The same points and some others measured another way (B), then each row and its match in B:
B:
0: [32, 104, -61, -23, 42, 148, 74, -12, -83, -86, 105, 196, 162, -44, 44, 30, -91, 10, -40, 146, 79, 86, -22, 136, -206, 17, 171, -36, -86, -155]
1: [-132, 219, -106, 173, -169, -77, 59, -175, -259, -170, -55, -60, 48, -158, -16, 123, 81, -123, -106, -107, 173, 112, -206, 120, -162, 12, 182, -23, -55, -45]
2: [92, 8, -48, -77, 118, -155, -63, -5, -204, -159, 231, 57, 66, -97, 32, 117, 320, -49, -66, 172, 73, 81, -251, 10, -210, -31, 128, -146, 2, -126]
3: [-314, -96, -171, 232, -316, 11, 12, -58, 7, -10, 19, 19, -96, 86, -11, 113, -12, 144, -61, -134, 290, -39, -21, -42, 35, -176, 83, -77, 169, 22]
4: [71, 216, 11, -41, -34, -6, 255, 27, -50, -40, 53, 93, 83, -17, 31, 95, -5, -59, -15, 100, 8, -161, -104, 64, -247, 64, -1, 39, -2, -38]
5: [-58, 19, -107, 58, 30, 91, -137, -114, -130, -111, 117, 104, 108, -111, -7, -13, -67, 50, -100, 70, 124, 233, -2, 113, -94, -24, 272, -89, -95, -163]
6: [5, -73, -24, -182, 71, -69, 77, 49, 95, 98, 142, 23, -30, 162, 76, 153, 221, 117, 157, 1, 172, -150, 8, -147, 78, -160, -85, -129, 92, 54]
7: [283, 154, 12, -19, 59, 41, -24, -123, 23, 114, 187, 32, 126, -75, 32, -34, 16, -13, -33, -153, 61, 143, -38, 47, 0, -76, 185, -83, -163, 67]
8: [-13, 32, -28, -86, -35, 8, 133, -42, -129, 54, -25, 162, 200, 29, -25, 164, 303, -79, 41, -12, 140, 83, -92, -31, 19, -242, 227, -1, -58, 49]
9: [258, 56, 55, -179, 55, 82, 200, 70, 26, 145, 126, 287, 271, 62, 6, 73, 193, -46, 30, 101, -14, -8, -58, -1, -68, -195, 194, 16, -74, 63]
10: [59, 61, 108, -282, 168, -280, 48, -60, 25, 60, 13, -69, 31, -20, -60, 68, 245, 6, 89, 113, -105, -127, 34, -80, 69, -34, 15, 20, 11, 69]
11: [-11, 100, 66, -101, 41, -114, 106, 6, -58, -1, 56, 42, 33, -42, -90, 42, 76, -18, -56, 166, -68, -164, -20, -63, -136, 18, 34, 89, 37, -58]
12: [163, -80, -9, -184, 111, -122, -126, -116, 11, 65, 103, 113, 209, -43, 3, 31, 300, 38, 45, 28, 9, 245, -29, 62, 153, -226, 333, -130, -89, 102]
13: [68, -118, -32, -265, 205, -207, -156, -88, 147, 11, 141, -63, -8, 39, 106, 52, 178, 190, 174, 43, 61, 66, 75, 23, 186, -83, 48, -231, 18, 61]
14: [-187, 5, -126, 201, -223, 112, 37, -81, -71, 80, 48, 13, -33, 69, -22, 119, 48, 40, -48, -253, 345, 19, -36, -126, 48, -216, 94, -46, 38, 24]
15: [74, 535, -140, -38, 97, -59, 156, -231, 15, -380, -45, -263, -56, -205, 342, 41, -494, 33, 167, -49, 86, 38, -32, 547, -295, 535, -154, -221, -194, -127]
16: [175, 28, 24, -18, -102, -106, 43, -69, 60, 103, 89, 123, 165, -42, -44, 6, 156, 8, -70, -19, -56, 44, -95, 54, 16, -165, 251, -11, -5, 154]
17: [271, 258, 117, -456, 506, -233, -94, -145, 212, -165, 96, -144, 35, -206, 126, -174, -371, 173, 154, 366, -364, -18, 264, 355, -99, 463, -46, -97, -176, -141]
18: [-180, -9, -205, 176, -143, 14, -27, -33, -92, -191, 160, 3, -89, 0, 108, 125, -29, 105, -60, -2, 289, 21, -144, 70, -183, 6, 26, -193, 103, -138]
19: [-155, -14, -21, 41, -68, -49, -54, -117, -123, 38, -15, 41, 67, -54, -148, 36, 130, -2, -92, -17, 83, 78, 20, -82, 59, -168, 242, 53, -7, -16]
20: [266, 179, -9, 140, -150, 114, 72, -106, 10, 128, 160, 131, 180, -77, 0, -36, -33, -50, -136, -195, 62, 126, -113, 80, -74, -126, 265, -13, -125, 108]
21: [229, 138, 91, -142, 71, 1, 97, -59, 183, 181, 100, 54, 105, -2, -2, -59, -101, 68, 30, -24, -89, -73, 119, 23, 40, -22, 76, 26, -75, 103]
22: [135, 268, -68, 72, -76, 52, 163, -105, -107, -16, 76, -8, 85, -53, 101, 120, 58, -105, 7, -209, 213, 58, -176, 80, -133, -26, 73, -86, -119, 38]
23: [216, 475, -117, -77, 153, 85, 78, -243, 169, -248, 24, -155, 34, -181, 344, -78, -644, 122, 167, -66, 31, 143, 121, 584, -184, 468, -38, -237, -265, -84]
24: [-226, -96, -37, 152, -128, 2, -75, -15, -55, 97, 151, -16, -140, 50, -153, 38, 52, 96, -149, -71, 202, -128, 27, -285, 6, -165, 25, 31, 143, -68]
25: [-273, -28, -105, 205, -307, 64, 73, -58, 95, 88, -17, 25, -77, 101, -45, 53, -149, 155, -51, -162, 214, -115, 93, -63, 70, -150, 58, 13, 137, 62]
26: [-184, -53, -58, 72, -118, 93, -27, -97, 57, 145, 7, 48, 5, 70, -82, 12, -62, 127, -20, -136, 186, 24, 162, -105, 160, -204, 154, 12, 18, 33]
27: [112, 203, 12, 7, 14, 34, 77, -97, -36, 74, 89, -14, 51, -54, -9, 22, -13, -45, -31, -126, 91, -2, -18, -20, -62, -26, 74, 5, -101, 16]
28: [46, 454, -86, -83, 144, 10, 69, -273, 164, -193, -73, -280, -73, -150, 259, -60, -622, 140, 194, -123, 54, 39, 217, 439, -72, 453, -129, -158, -218, -71]
29: [-9, 274, -22, -229, 333, -213, -56, -121, -40, -405, 54, -155, -55, -243, 132, -55, -341, 96, 44, 403, -178, -28, 69, 373, -329, 522, -75, -109, -81, -309]
30: [102, 38, 20, -190, 68, -116, 112, -9, 37, 60, 71, 52, 82, 54, 44, 122, 225, 23, 106, 32, 44, -68, -43, -19, 21, -107, 38, -68, 6, 81]
31: [143, 59, 53, -266, 147, -107, -40, -202, 101, 140, -68, 25, 216, -40, -7, -5, 137, 38, 150, -65, -51, 200, 152, 95, 281, -163, 285, -41, -180, 174]
32: [-30, -24, -5, -141, 137, -33, -39, -30, -80, -20, 91, 98, 88, -18, -40, 47, 122, 37, 0, 158, 43, 47, 34, -39, -32, -78, 152, -28, -26, -102]
33: [-177, -25, -95, 216, -196, 133, -81, -125, 30, 105, 70, 28, -29, 16, -82, -30, -164, 129, -117, -197, 218, 68, 118, -72, 95, -162, 181, -10, 18, -2]
34: [41, 47, 47, -215, 160, 10, 40, -64, -31, 80, 3, 120, 182, -3, -44, 40, 125, -1, 69, 88, 10, 76, 98, -20, 67, -129, 189, 20, -115, -12]
35: [-99, -14, -141, 62, -118, 53, 131, 53, -185, -111, 106, 188, 95, 43, 57, 204, 235, -34, -35, 72, 252, 22, -229, 3, -203, -152, 131, -97, 58, -92]
36: [301, 381, 72, -333, 377, -52, 51, -149, 303, -107, 78, -140, 16, -144, 214, -172, -601, 188, 188, 169, -243, -66, 301, 410, -117, 488, -129, -98, -212, -87]
37: [-203, 158, -98, 154, -75, -21, -5, -134, -254, -165, 11, -63, -32, -130, -46, 83, -9, -58, -121, -22, 190, 56, -102, 19, -182, 54, 101, -10, -31, -166]
38: [179, 111, 5, 26, -56, 0, 74, -48, 19, 89, 160, 61, 76, -23, 7, 23, 52, -2, -61, -87, 59, -15, -82, -7, -68, -84, 108, -34, -31, 67]
39: [-109, 98, -53, 83, -34, 142, 14, -74, 24, 33, 86, -11, -51, 4, -12, -18, -252, 101, -47, -72, 164, -40, 134, -30, -47, 17, 18, -3, -27, -101]
40: [-51, -40, -51, -9, -34, -3, -43, -74, -60, 15, 57, 124, 122, -19, -47, 47, 121, 37, -40, 26, 91, 125, -6, 7, 28, -168, 253, -34, -19, -9]
41: [203, 189, -42, -316, 405, -63, -151, -164, 321, -184, 165, -167, -57, -108, 286, -156, -549, 314, 223, 167, -104, 66, 304, 419, -29, 435, -100, -277, -153, -137]
42: [-44, 219, -120, -48, 185, 108, -109, -154, 184, -260, 112, -105, -97, -134, 207, -156, -737, 281, 53, 151, 7, 53, 281, 403, -177, 453, -56, -173, -107, -269]
43: [-101, 22, -72, -1, -70, 5, 44, -81, -69, 4, -13, 84, 103, 5, -10, 103, 116, 17, 12, -33, 155, 74, -21, 20, 26, -151, 182, -38, -19, 13]
44: [142, 70, -17, -12, -12, 171, 118, 59, 18, -7, 174, 300, 200, -15, 17, -24, -134, 37, -108, 196, -29, 8, -22, 126, -235, -16, 199, 14, -42, -102]
45: [-390, 82, -41, 117, -173, -24, 142, -57, -27, 58, -86, -145, -206, 88, -100, 122, -86, 73, 0, -141, 233, -286, 117, -220, 26, -40, -158, 97, 141, -29]
46: [86, 100, -78, -45, -56, 2, 121, -75, 78, 72, 61, -9, 46, 81, 139, 134, 95, 52, 140, -205, 222, 7, -48, 40, 70, -123, 23, -153, -37, 135]
47: [85, 75, -34, -29, 31, 123, 114, 46, -71, -30, 168, 202, 133, 3, 34, 65, 13, -7, -51, 132, 87, -8, -81, 36, -213, -39, 115, -31, -35, -118]
48: [62, 223, 22, 67, -241, -71, 203, -186, 71, 207, -126, -50, 99, -1, -39, 68, 71, -56, 31, -351, 80, -22, -15, 13, 166, -181, 146, 66, -65, 295]
49: [-225, 104, -73, 267, -361, 38, 223, 7, -87, -21, -14, 88, -24, 17, -84, 101, -65, -10, -177, -39, 141, -198, -120, -40, -205, -64, 55, 108, 146, -21]
50: [-260, -89, -69, 157, -129, -31, -134, -93, -23, 54, 91, -63, -136, 12, -125, 7, -24, 132, -118, -104, 194, -35, 81, -179, 73, -133, 76, -9, 111, -49]
51: [183, 12, -1, -73, 15, -36, 7, -40, -50, 27, 133, 197, 230, -59, -12, 37, 215, -25, -55, 80, -10, 145, -123, 78, -56, -161, 300, -54, -64, 37]
52: [-88, 96, -9, 135, -66, 54, -36, -108, -73, 87, 92, -35, -40, -55, -128, -25, -93, 15, -145, -122, 128, -17, 58, -136, -24, -62, 99, 66, -26, -59]
53: [83, 108, -36, 114, -138, -53, 24, -140, -206, 57, 59, 50, 160, -95, -66, 108, 328, -152, -114, -198, 164, 178, -232, -38, -12, -236, 301, -19, -88, 99]
54: [-57, -135, -39, -4, -90, -323, -204, -193, 56, 99, 57, -159, -57, -11, -56, 66, 338, 107, 18, -206, 113, 100, -39, -98, 308, -254, 171, -143, 86, 218]
55: [-51, -1, -19, -45, 44, -148, -93, -79, -107, -76, 79, 21, 51, -97, -72, 30, 139, 19, -73, 128, 1, 74, -48, 17, -55, -37, 187, -30, 2, -70]
56: [-58, 109, -103, 230, -316, -106, 21, -212, -81, 34, -47, -50, 62, -77, -31, 91, 146, -47, -86, -319, 193, 148, -168, 63, 84, -190, 260, -51, -15, 186]
57: [-289, -15, -83, 140, -136, -73, -39, -77, -50, -14, 53, -115, -171, 16, -73, 79, -6, 100, -68, -88, 216, -120, 20, -149, 2, -56, -33, -20, 129, -57]
58: [-211, -51, 9, 134, -129, 40, 24, 40, -24, 128, 139, 23, -130, 69, -171, 24, -23, 85, -155, -18, 143, -241, 65, -306, -48, -128, -30, 106, 155, -81]
59: [135, -34, 75, -136, -11, -168, 16, -45, 119, 149, 80, 104, 130, -1, -76, -6, 181, 63, -18, 56, -123, -23, 15, -17, 103, -173, 201, 15, 31, 155]
60: [-57, -101, -150, 178, -237, 34, -47, -43, -54, -61, 125, 220, 137, -26, -1, 52, 80, 73, -149, 27, 134, 171, -151, 124, -80, -191, 338, -105, 63, -2]
61: [55, 80, -14, -23, -41, -96, 67, -63, -57, 17, 74, 18, 62, -21, 0, 97, 189, -29, -10, -48, 92, 0, -117, -12, -39, -100, 106, -46, -7, 52]
62: [130, 59, 12, -128, 44, -181, 120, 39, -61, -32, 156, 47, 50, 1, 43, 146, 298, -37, 18, 110, 30, -112, -202, -28, -153, -52, 9, -76, 58, 23]
63: [-39, 299, -121, -36, 155, 29, -91, -250, 147, -242, 10, -208, -88, -166, 215, -115, -650, 218, 108, -4, 40, 109, 249, 425, -83, 422, -40, -186, -160, -163]
64: [-196, 202, -43, 85, -89, 5, 149, -99, -253, -59, -83, -21, 27, -69, -82, 139, 76, -127, -64, -63, 181, -30, -83, -58, -130, -32, 81, 86, -47, -88]
65: [25, 61, 16, -44, 39, 156, 92, 18, -46, 63, 104, 216, 152, -2, -67, 1, -53, 8, -69, 128, 29, -5, 59, -24, -124, -75, 170, 68, -60, -106]
66: [142, -92, -1, -233, 282, -162, -308, -175, 80, 43, 182, -67, 54, -72, 26, -56, 134, 155, 82, 12, 10, 244, 127, 24, 222, -91, 208, -203, -108, 17]
67: [-221, 44, -106, 298, -347, -17, 100, -24, -122, -62, 54, 56, -53, -23, -84, 94, 7, 1, -212, -49, 168, -111, -169, -40, -189, -80, 100, 40, 158, -35]
68: [-75, 201, 14, -80, 87, -83, 142, -21, -196, -133, 21, -25, 9, -81, -26, 116, 64, -82, -26, 158, 41, -126, -80, -10, -248, 117, -30, 44, -19, -163]
69: [-27, 224, -120, 59, -35, 56, 47, -191, -55, -42, -2, -116, 9, -47, 116, 89, -85, 1, 78, -255, 270, 123, -10, 110, 10, 10, 58, -130, -133, 11]
70: [-214, 33, -95, 4, -14, 4, 16, -95, -169, -65, -29, 9, 30, -8, -18, 135, 124, -4, 20, -25, 227, 76, -18, -31, -7, -104, 124, -42, -22, -87]
71: [-227, 62, -52, 42, 25, 1, -79, -136, -20, 5, 32, -148, -143, -17, -52, 8, -163, 118, -4, -93, 185, -43, 166, -96, 55, 24, -29, -24, 1, -102]

[-100, 139, -125, -158, -3, -5, 86, -107, 15, 129, 7, -46, 55, 34, 133, 61, 61, -19, 39, 77, 129, 51, 148, 43, -61, -145, 91, -162]
71
[-341, 117, 30, -113, 16, -123, -41, -27, 129, -100, 2, -4, 37, 141, 13, 225, -73, 27, 114, 95, 40, -44, 175, -111, 29, -157, -61, -128]
69
[-190, 338, -155, -215, -167, -7, 123, 30, 138, 188, 53, -200, 35, -37, 120, 200, -6, -385, 106, 164, 230, 70, 139, 2, -130, -329, 165, -7]
24
[196, -41, 77, -15, 62, 140, -72, -92, -90, -56, 72, 196, -101, 67, -27, 9, 24, 406, 33, -34, -117, 37, 241, 22, 151, 140, -52, -71]
28
[434, -88, 100, 53, 94, 62, -32, -86, -179, -63, 134, 255, -29, -91, -48, -104, -108, 389, -65, 2, -96, 54, 62, -69, 66, 169, 24, 118]
61
[51, 65, 114, 42, 91, -62, 14, 17, -5, -10, 73, 154, 16, -119, -72, -88, -70, 50, 13, 63, -26, 59, -105, -95, 23, -24, -47, 63]
51
[465, 33, 81, -20, -5, 186, -2, -43, -129, 39, 157, 223, -160, -122, -83, -46, -60, 245, 47, 10, -47, 124, 145, -24, 95, 133, 90, 160]
38
[418, -113, 32, -174, 254, -59, 37, -289, -210, -26, 153, 363, -39, -39, -43, -132, -101, 577, -32, -36, -47, 30, 173, -144, -4, 177, 69, 126]
56
[-42, -18, 164, 210, 143, 29, 75, 19, -64, -21, -16, 173, 61, -39, 79, -167, 110, 265, -33, -15, -108, 94, -60, -15, 70, 133, -121, -215]
34
[-334, 234, 74, 20, -21, -48, -1, 173, 192, 51, 31, -115, 25, -55, -48, 17, 44, -279, 70, 88, -43, 34, -111, -29, 15, -244, -171, -20]
0
[237, 20, 219, 114, -40, 119, -24, 168, -44, -56, 199, -32, -191, -122, -90, -37, -64, 89, 1, -11, -223, 128, 74, -90, 38, 82, -71, 187]
4
[144, -59, 163, 244, -28, 95, -88, 87, -78, -142, 39, 105, 15, -34, -11, 10, -90, 189, -40, 59, -99, 54, -7, -7, 134, 102, -57, -72]
30
[106, 22, 142, -64, 20, -10, -74, -6, -2, -131, 138, 113, -121, 16, -112, 117, -160, 207, 80, 33, -91, 20, 187, -163, 65, 26, -32, 137]
22
[133, 13, 266, 301, -14, 210, -41, 186, -32, -47, 52, 132, -109, -112, -69, -118, 63, 138, 24, -12, -202, 145, -66, 27, 183, 158, -147, -64]
9
[-153, 208, -133, -184, -95, -64, 54, -18, 84, 87, 54, -179, 70, 12, 101, 181, -57, -219, 35, 142, 154, 12, 133, -17, -113, -275, 105, -23]
57
[138, 126, 177, 113, -139, 245, 1, 146, 5, 12, 86, 54, -195, -71, -33, 75, 21, 25, 129, 33, -65, 167, 154, 5, 135, 79, 22, -19]
36
[72, 148, -174, -196, 63, 127, 83, -190, -27, 266, 6, 98, -10, -24, 77, -112, 206, 65, 50, 14, 114, 88, 100, 176, 30, -82, 68, -179]
33
[-48, 165, 42, -278, -23, -18, 32, -38, 97, 128, 138, -59, -321, -53, -126, 71, -30, -163, 256, 32, 68, 171, 164, -99, -45, -131, 110, 43]
20
[-208, 95, -163, -218, 167, -205, 7, -175, 69, 174, -4, -25, 88, -43, -24, -146, 56, -143, 14, 68, 112, 2, -168, 50, -82, -276, -37, -120]
5
[223, 80, -59, 33, -12, 273, 13, -40, -81, 152, 28, 98, -4, -30, 79, -113, 198, 182, -38, -12, -52, 82, 114, 212, 126, 53, -27, -133]
25
[181, -108, 74, 168, -14, 167, -197, -29, -91, -141, -15, 189, -1, 61, -43, 33, -38, 317, -15, 36, -90, 1, 90, 116, 251, 120, -81, -176]
46
[15, 71, -69, 14, 70, 159, 66, -102, -53, 166, -50, 128, 58, 3, 125, -135, 233, 174, -2, -2, 26, 84, 50, 192, 94, 25, -14, -298]
26
[204, 47, 70, 93, 11, 133, -71, 69, -26, 49, 94, 63, -48, -130, -92, -142, 34, 34, -31, 16, -128, 72, -91, 84, 112, -6, -108, 59]
47
[-333, 228, -62, -113, -74, -24, 1, 21, 152, 40, -17, -90, 65, 86, 65, 196, 24, -162, 103, 119, 103, -11, 140, 14, 11, -243, -24, -144]
14
[-59, -45, -160, -196, 63, -241, -26, -269, -62, -22, -28, 38, 121, 53, 80, 119, -201, 33, 32, 162, 277, -2, 47, -51, -103, -159, 222, -196]
54
[-334, 236, -86, -166, -48, -47, -15, -4, 173, 68, -12, -77, 45, 70, 20, 165, 19, -204, 118, 116, 116, -14, 99, 13, 15, -278, -34, -119]
63
[-448, 197, -124, -96, -17, -238, 27, -92, 143, 18, -131, 32, 244, 50, 102, 209, -122, -275, 111, 245, 352, -21, -86, -42, -46, -319, 117, -270]
66
[287, -14, 31, -33, 105, -129, -5, -30, -91, -12, 190, 34, 50, -171, -70, -128, -182, 79, -125, 58, -77, 17, -101, -130, -99, -68, -6, 282]
29
[633, -153, 137, 176, 25, 108, -131, -2, -221, -142, 179, 227, -29, -162, -119, -102, -224, 354, -135, 37, -152, 48, -21, -48, 106, 187, 13, 252]
62
[-216, 61, 44, -295, 169, -382, 67, -96, 70, -63, 173, -98, -23, 8, -51, 73, -207, 4, 46, 57, -7, -15, 87, -336, -235, -208, -12, 185]
1
[-30, -85, 201, 205, 213, -1, 98, -91, -123, -91, -63, 362, 81, 15, 108, -141, 76, 481, 2, -15, -54, 90, 1, -73, 106, 249, -63, -313]
31
[112, 30, -166, -35, 27, 97, -92, -111, -48, 107, -4, 33, 118, -5, 36, -89, 86, 71, -89, 49, 17, -19, -18, 215, 90, -111, -48, -130]
3
